[  2   1  -7   2   0  -5 -32  -1   0  -1 -10   0   0  -1   0 -12  -1 -15
  13   0 -11   7   0   0 -13  -4   2  -1   1  -7   0   0  -4   7   0   4
  -3  -4  -2  -1  -1  -1  -6   9  10   0   0   2   0   2  -1] : (39)
[ -1 -10  -2   6  -2 -14   6  -1 -19  -7   3  -3   7   9  -3  11   0   3
  14   0  13  -7   9  -7  15   7 -10  -1   2  -1   4 -23  12  -2   3  -4
  -5 -22  -1   7  -9  -2  -4 -24  10   0  -3 -10  -9  -4   2] : (41)
[  3   4  12  -6  -5 -18  34  11  -4  25  -1   0  -4   3 -16   3  16 -14
   2 -12  14  -1  11 -13  -8   6  -7   1   8  -1 -13 -39  -2  -2   1   4
   1  -1   1  -3  -7   9   2   1   5  -1  -8 -18   0   1   5] : (41)
[ -1 -29  23  -1 -15  25  -1  43  -4   1  22  -6   3  -2   0  -1   4 -17
  20  22   8   1   3  -3  -1   3  16 -16  14   1   0   0 -32  -2   7   1
  -8   1  -1  -6   3   6  -2   7   1  -1  -1 -41 -11   2  -7] : (39)
[ -4 -22   0  -6 -24   2  42  33  -1  -5  13  10   3   0 -15   0   0  -4
   5   0  13   1  -1   0   2  -8  12  -1  16  -1  -6   1  -1   0   7   0
  -1   1   1  -6   1   0   1   4   0 -15   0   2   7   2   0] : (39)
[ -2   2   2 -11   3 -17  -5   2  10   0  -9  -8   0  -4 -16 -11  16  13
 -44   6  -3   2  -3   1  -1   9   7  -2   0 -14   0 -17 -47  16   0   0
  -1  11  23   2 -10   2   0  17 -13  -1   0   9 -30  -2  27] : (41)
[  0 -21   5  -5 -12   1  20  16   9  -1   4   0   5 -13  -9  -1 -12  -3
 -12  -3   2 -12 -10  -2  -3   0  -7  -1   1  -5   2  -7 -18   0   0   8
   1   5  -3  -9   1  11   8  14   0  -8  -2  -3  -3  -1 -14] : (39)
[  3 -14   1  -4   0   6  17  25  -5 -18   2   0  15  -1   8   0   1 -37
   3  -5   0   0   1   1   1  -2  -6 -17  -1  12   8 -22  -9   8   0   0
  -6  -2   8  -1   6   2   0   3   9  -6  -3   0 -12   0  -2] : (41)
[  0  -9   6  -7   1   1 -10   0   8   1  -5   2   0 -26 -21 -12   8   1
 -11  20  -9  -7 -15  -4 -11  -3  -1  -6  -2 -12 -10  -1 -26   7  -3   6
  -3  14   7 -16  -1  13   3  24  -2  -4  -1   4 -13   7 -16] : (39)
[  7 -51  22  17 -26 -20  60  -2   9  -1  35   4   3  10  -1   3 -13 -30
  -7  -3  15 -11  13  -4   9  22 -20   0  17  30  13 -30  -9   0 -10  -6
   5 -29  27  -3 -11  -8 -19 -23   6   6  -4 -27  -1   7   5] : (41)
[ -7   9   7 -13  11  10  -7   3   9 -22 -10 -24   6  -8   2   3   8  -4
  26   1 -15  11  -8  -2  -9 -10  13 -23  -3 -19  -6  12 -10  16  -3   5
  -6  13 -15  -1   3   0  12  32   0  -3  -1   2 -18   3  -5] : (39)
[ -3   4   4 -11   7  -5 -11  -8  -3   2  -7   0   0  24   1   0  15   1
   0   0  -3   6   0  -1  -9  -9 -19   1   7   0  -1  14   7   0  -7  17
   5  -1   0   0  -2  -9 -12  -1   0  14   0   0   1  -1  12] : (41)
